Below are the code and all the weights of a small trained network. Each question names an input and a target symbol and asks about switching units off, where a switched-off unit gives its printed mean instead of its output.

import numpy as np


def w(rows, s, z=0):
    codes = np.array(rows[::2]) - 128.0
    scale = np.full(codes.shape[1], s)
    scale[-1] = z or s
    return codes * scale


def f(y):
    return y / 2 * (1 + np.tanh(0.7978845608 * (y + 0.044715 * y**3)))


def softmax(a):
    e = np.exp(a - a.max(-1, keepdims=True))
    return e / e.sum(-1, keepdims=True)


def log_softmax(a):
    a = a - a.max(-1, keepdims=True)
    return a - np.log(np.exp(a).sum(-1, keepdims=True))


def net(x, mask):
    ids = ['ΛΨαβγδζηξτ'.index(c) for c in x.split()]
    T = len(ids)
    res = E[ids] + P[:T]
    u = 0
    for l in range(2):
        q, k, v = (res @ M[l].T for M in (Q, K, V))
        z = softmax(np.where(np.tri(T) > 0, q @ k.T / 4**0.5, -1e9)) @ v
        res = res + np.where(mask[u], z, O[l][:, -1]) @ O[l][:, :-1]
        u += 1
        y = f(res @ A[l][:, :-1].T + A[l][:, -1])
        res = res + np.where(mask[u : u + 12], y, B[l][:, -1]) @ B[l][:, :-1]
        u += 12
    return log_softmax(res[-1] @ U[:, :-1].T + U[:, -1])


Q, K, V, O, A, B = {}, {}, {}, {}, {}, {}
E = w([
[106,106,115,83,165,97,104,135,155],'Λ',
[140,133,114,135,147,99,172,89,127],'Ψ',
[112,123,119,88,133,103,181,165,187],'α',
[85,128,127,103,139,157,113,109,140],'β',
[139,147,108,163,110,152,162,133,153],'γ',
[107,133,139,121,168,152,104,121,69],'δ',
[196,86,145,177,111,81,255,101,138],'ζ',
[117,133,88,146,122,101,168,149,65],'η',
[89,102,94,134,173,98,112,154,80],'ξ',
[95,114,137,117,131,96,101,186,112],'τ',
],0.028)
P = w([
[35,136,96,183,76,122,53,22,191],'0',
[163,180,95,85,167,172,160,150,150],'1',
[103,59,209,4,112,138,218,113,104],'2',
[102,164,170,189,186,37,85,92,172],'3',
[171,175,58,67,193,229,145,180,85],'4',
[129,41,226,69,151,175,208,151,45],'5',
[134,167,158,160,152,44,67,88,112],'6',
[170,199,35,44,224,246,171,188,73],'7',
],0.012)
Q[0] = w([
[137,185,154,174,122,77,86,126,200],'0.h1',
[2,82,233,242,146,49,116,219,82],'0.h1',
[166,183,116,228,229,103,134,126,188],'0.h1',
[99,1,227,87,81,176,169,86,158],'0.h1',
],0.0062)
K[0] = w([
[157,96,208,158,184,110,124,153,145],'0.h1',
[100,92,153,179,91,103,111,180,100],'0.h1',
[247,83,185,189,227,137,168,148,84],'0.h1',
[64,71,148,199,23,132,127,3,218],'0.h1',
],0.0077)
V[0] = w([
[134,211,164,239,96,108,136,178,16],'0.h1',
[145,10,142,105,224,94,202,179,154],'0.h1',
[55,195,120,116,143,89,156,99,176],'0.h1',
[23,199,137,55,187,3,221,131,223],'0.h1',
],0.0049)
O[0] = w([
[118,193,182,194,106,121,189,105,117,100],'0.h1',
[133,2,121,224,109,151,63,70,162,202],'0.h1',
[24,194,56,151,100,126,77,31,127,185],'0.h1',
[170,73,71,38,23,158,91,142,56,254],'0.h1',
],0.007,0.0055)
A[0] = w([
[101,201,26,171,58,58,89,129,120,146],'0.n1',
[179,172,80,74,152,249,147,144,211,100],'0.n2',
[62,88,165,110,218,103,132,110,102,101],'0.n3',
[163,179,122,208,86,158,138,41,138,38],'0.n4',
[94,151,84,134,132,167,134,179,155,132],'0.n5',
[105,187,69,228,138,138,117,106,54,195],'0.n6',
[74,123,246,73,108,209,57,205,106,251],'0.n7',
[143,63,132,77,52,165,109,142,45,135],'0.n8',
[108,137,57,119,134,161,229,159,118,164],'0.n9',
[192,254,143,111,74,227,160,137,100,72],'0.n10',
[91,111,143,70,174,144,194,5,94,165],'0.n11',
[137,193,189,109,136,163,33,81,88,70],'0.n12',
],0.0094,0.0027)
B[0] = w([
[127,191,200,16,188,97,101,132,198,190],'0.n1',
[202,99,158,165,154,190,89,2,158,207],'0.n2',
[72,99,150,166,86,201,166,168,151,191],'0.n3',
[145,118,107,133,180,70,109,123,157,183],'0.n4',
[167,64,157,94,133,30,74,118,105,164],'0.n5',
[96,139,140,92,139,86,161,83,91,197],'0.n6',
[187,136,66,156,77,87,146,149,83,204],'0.n7',
[171,101,191,100,157,164,210,123,200,225],'0.n8',
[123,158,126,173,153,104,128,202,100,247],'0.n9',
[144,124,141,210,156,149,23,134,187,168],'0.n10',
[129,175,82,115,95,138,91,189,145,254],'0.n11',
[50,133,65,150,143,98,145,62,166,148],'0.n12',
],0.009,0.0092)
Q[1] = w([
[171,124,82,155,160,126,58,122,134],'1.h1',
[170,121,45,124,160,176,120,124,128],'1.h1',
[149,198,243,114,48,255,164,183,96],'1.h1',
[120,168,146,140,91,122,108,169,129],'1.h1',
],0.0086)
K[1] = w([
[158,153,125,108,165,175,127,135,129],'1.h1',
[138,146,61,160,132,143,145,157,149],'1.h1',
[67,146,115,106,115,80,135,85,251],'1.h1',
[118,168,133,175,73,128,117,172,135],'1.h1',
],0.011)
V[1] = w([
[202,135,254,145,120,52,171,132,142],'1.h1',
[139,168,136,67,81,109,87,128,52],'1.h1',
[57,15,148,119,114,146,47,196,74],'1.h1',
[165,124,40,145,12,124,45,100,115],'1.h1',
],0.0074)
O[1] = w([
[174,136,142,135,127,61,89,172,131,142],'1.h1',
[130,115,86,94,98,85,80,129,50,120],'1.h1',
[112,96,203,110,105,140,101,148,32,1],'1.h1',
[162,250,115,103,62,193,124,119,148,91],'1.h1',
],0.013,0.0079)
A[1] = w([
[162,98,148,133,133,230,209,180,145,49],'1.n1',
[32,90,79,124,76,124,51,124,102,112],'1.n2',
[127,96,104,158,117,32,115,61,207,1],'1.n3',
[54,76,144,96,155,88,149,7,124,74],'1.n4',
[2,244,148,97,55,194,154,90,189,180],'1.n5',
[196,97,123,203,123,168,59,23,128,120],'1.n6',
[74,112,252,145,70,105,118,12,110,83],'1.n7',
[173,168,118,205,125,107,178,240,109,103],'1.n8',
[167,96,127,105,252,166,129,121,188,220],'1.n9',
[122,126,189,244,84,147,193,181,177,136],'1.n10',
[131,51,119,133,73,121,204,154,228,160],'1.n11',
[213,64,37,147,119,109,131,166,78,96],'1.n12',
],0.0071,0.0043)
B[1] = w([
[156,123,153,110,99,73,40,65,90,183],'1.n1',
[230,189,182,188,210,92,142,152,116,165],'1.n2',
[105,80,100,1,140,132,99,100,66,220],'1.n3',
[168,74,83,112,157,213,191,220,216,176],'1.n4',
[196,126,70,75,156,45,99,100,135,200],'1.n5',
[5,43,63,87,102,7,94,226,147,194],'1.n6',
[17,225,126,168,70,137,41,152,226,146],'1.n7',
[68,138,143,90,92,209,45,191,125,193],'1.n8',
[139,127,139,87,89,106,192,86,157,250],'1.n9',
[155,104,36,95,190,196,80,112,127,185],'1.n10',
[60,182,130,166,220,133,106,65,90,228],'1.n11',
[174,183,212,136,102,108,161,145,209,194],'1.n12',
],0.0073,0.02)
U = w([
[86,104,172,54,69,213,114,108,97,224],'Λ',
[137,193,101,209,99,114,254,151,206,242],'Ψ',
[139,201,233,171,134,59,153,54,190,87],'α',
[117,138,82,76,62,163,93,171,88,60],'β',
[50,151,139,140,109,150,109,212,218,2],'γ',
[19,131,63,195,157,113,104,58,34,136],'δ',
[198,179,158,158,177,167,57,112,150,86],'ζ',
[104,205,199,176,136,40,27,133,108,184],'η',
[192,66,100,150,159,149,186,183,90,174],'ξ',
[215,145,160,87,68,186,127,250,190,95],'τ',
],0.0066,0.0058)

Each question gives the input, a string of symbols that net reads in full, and the target symbol t.
The units are the heads (4 rows each of Q, K, V and O) and the neurons (one row each of A and B). Each row of codes is followed by its name. A weight is (code - 128) times the scale printed after its matrix; where a second scale follows, it is the last column's (O, A, B and U).
mask holds one flag per unit, layer by layer, with each layer's heads first. A switched-off unit (its flag False) gives its mean, the last column of its rows in O or B, instead of its output. The means were averaged over made-up inputs and are rounded, as every weight is.
A unit's drop is (log p(t) with every unit on - log p(t) with that unit switched off) / (log p(t) with every unit on - log p(t) with every unit switched off).
The circuit of an input: a set's keep is (log p(t) with only the set's units on - log p(t) with every unit switched off) / (log p(t) with every unit on - log p(t) with every unit switched off). Starting from the 12 units with the biggest drops (on a tie, the unit counted first), units are removed one at a time, each time the one whose removal leaves the highest keep (on an exact tie, the one counted first), for as long as the keep stays at least 0.8.
units of the circuit, in order: the units of the circuit, biggest drop first
unit that matters most: the unit with the biggest drop
k most important neurons: the k neurons with the biggest drops, biggest first
top k neurons in layer l: the k neurons of layer l with the biggest drops, biggest first
input Λ ζ τ ζ Λ α ζ γ, target γ: 2 most important neurons -> (1.n6, 0.n10)
input Λ ζ τ γ ζ ζ, target Λ: units of the circuit, in order -> (1.h1, 0.n8)
input τ ξ γ δ Λ Λ, target τ: 2 most important neurons -> (0.n1, 0.n7)
input Ψ ζ δ, target Ψ: unit that matters most -> 0.n1
input Λ τ Ψ τ τ γ ξ Ψ, target Ψ: units of the circuit, in order -> (0.n2, 1.h1)
input τ ζ Λ τ Ψ γ, target τ: units of the circuit, in order -> (1.h1, 1.n11, 1.n3)
input ζ Λ ξ β, target γ: 3 most important neurons -> (1.n7, 0.n8, 1.n4)
input γ τ α ζ ζ β, target γ: top 3 neurons in layer 0 -> (0.n1, 0.n11, 0.n3)
input α Ψ τ Ψ τ ζ, target α: units of the circuit, in order -> (0.n8, 1.n11, 1.n1)
input α α ζ δ ζ τ, target α: 4 most important neurons -> (0.n8, 1.n11, 0.n1, 1.n12)
input ξ ζ δ ξ, target γ: top 3 neurons in layer 0 -> (0.n3, 0.n4, 0.n7)
input β γ ξ, target β: top 2 neurons in layer 0 -> (0.n11, 0.n8)
input γ β ζ Ψ δ τ, target γ: units of the circuit, in order -> (1.n8, 0.h1, 1.h1, 0.n2)
input Λ ζ Λ, target Λ: units of the circuit, in order -> (0.n8, 1.h1, 0.n3)
input ζ δ η α ζ Ψ Λ η, target η: top 2 neurons in layer 0 -> (0.n9, 0.n6)
input Ψ ζ ζ α β γ, target Ψ: top 2 neurons in layer 0 -> (0.n1, 0.n8)
input δ τ γ β ξ τ η Λ, target Λ: units of the circuit, in order -> (1.h1)
input τ τ Ψ, target τ: 2 most important neurons -> (0.n1, 0.n11)
input β τ γ ζ η Λ γ, target ξ: 3 most important neurons -> (0.n9, 0.n4, 1.n4)
input ξ β Ψ γ ζ γ, target ξ: top 2 neurons in layer 1 -> (1.n7, 1.n11)
input ζ τ τ, target ζ: unit that matters most -> 1.n11
input Ψ β τ γ, target η: 3 most important neurons -> (0.n7, 0.n12, 1.n9)
input Λ ζ ζ τ ζ ζ Ψ γ, target γ: units of the circuit, in order -> (1.n6, 0.n10, 0.n2)
input ζ γ ζ Ψ, target δ: top 2 neurons in layer 1 -> (1.n3, 1.n11)
input τ γ ζ Ψ Ψ ξ, target τ: top 2 neurons in layer 0 -> (0.n1, 0.n7)
input γ τ α ζ δ η ζ β, target β: 2 most important neurons -> (1.n6, 0.n2)
input γ ξ α Ψ Λ ζ, target γ: top neuron in layer 1 -> (1.n8)
input α ζ Ψ τ ζ Λ ξ τ, target τ: top 2 neurons in layer 1 -> (1.n8, 1.n12)
input ζ Ψ Ψ α ξ α ζ, target γ: top 2 neurons in layer 1 -> (1.n7, 1.n4)
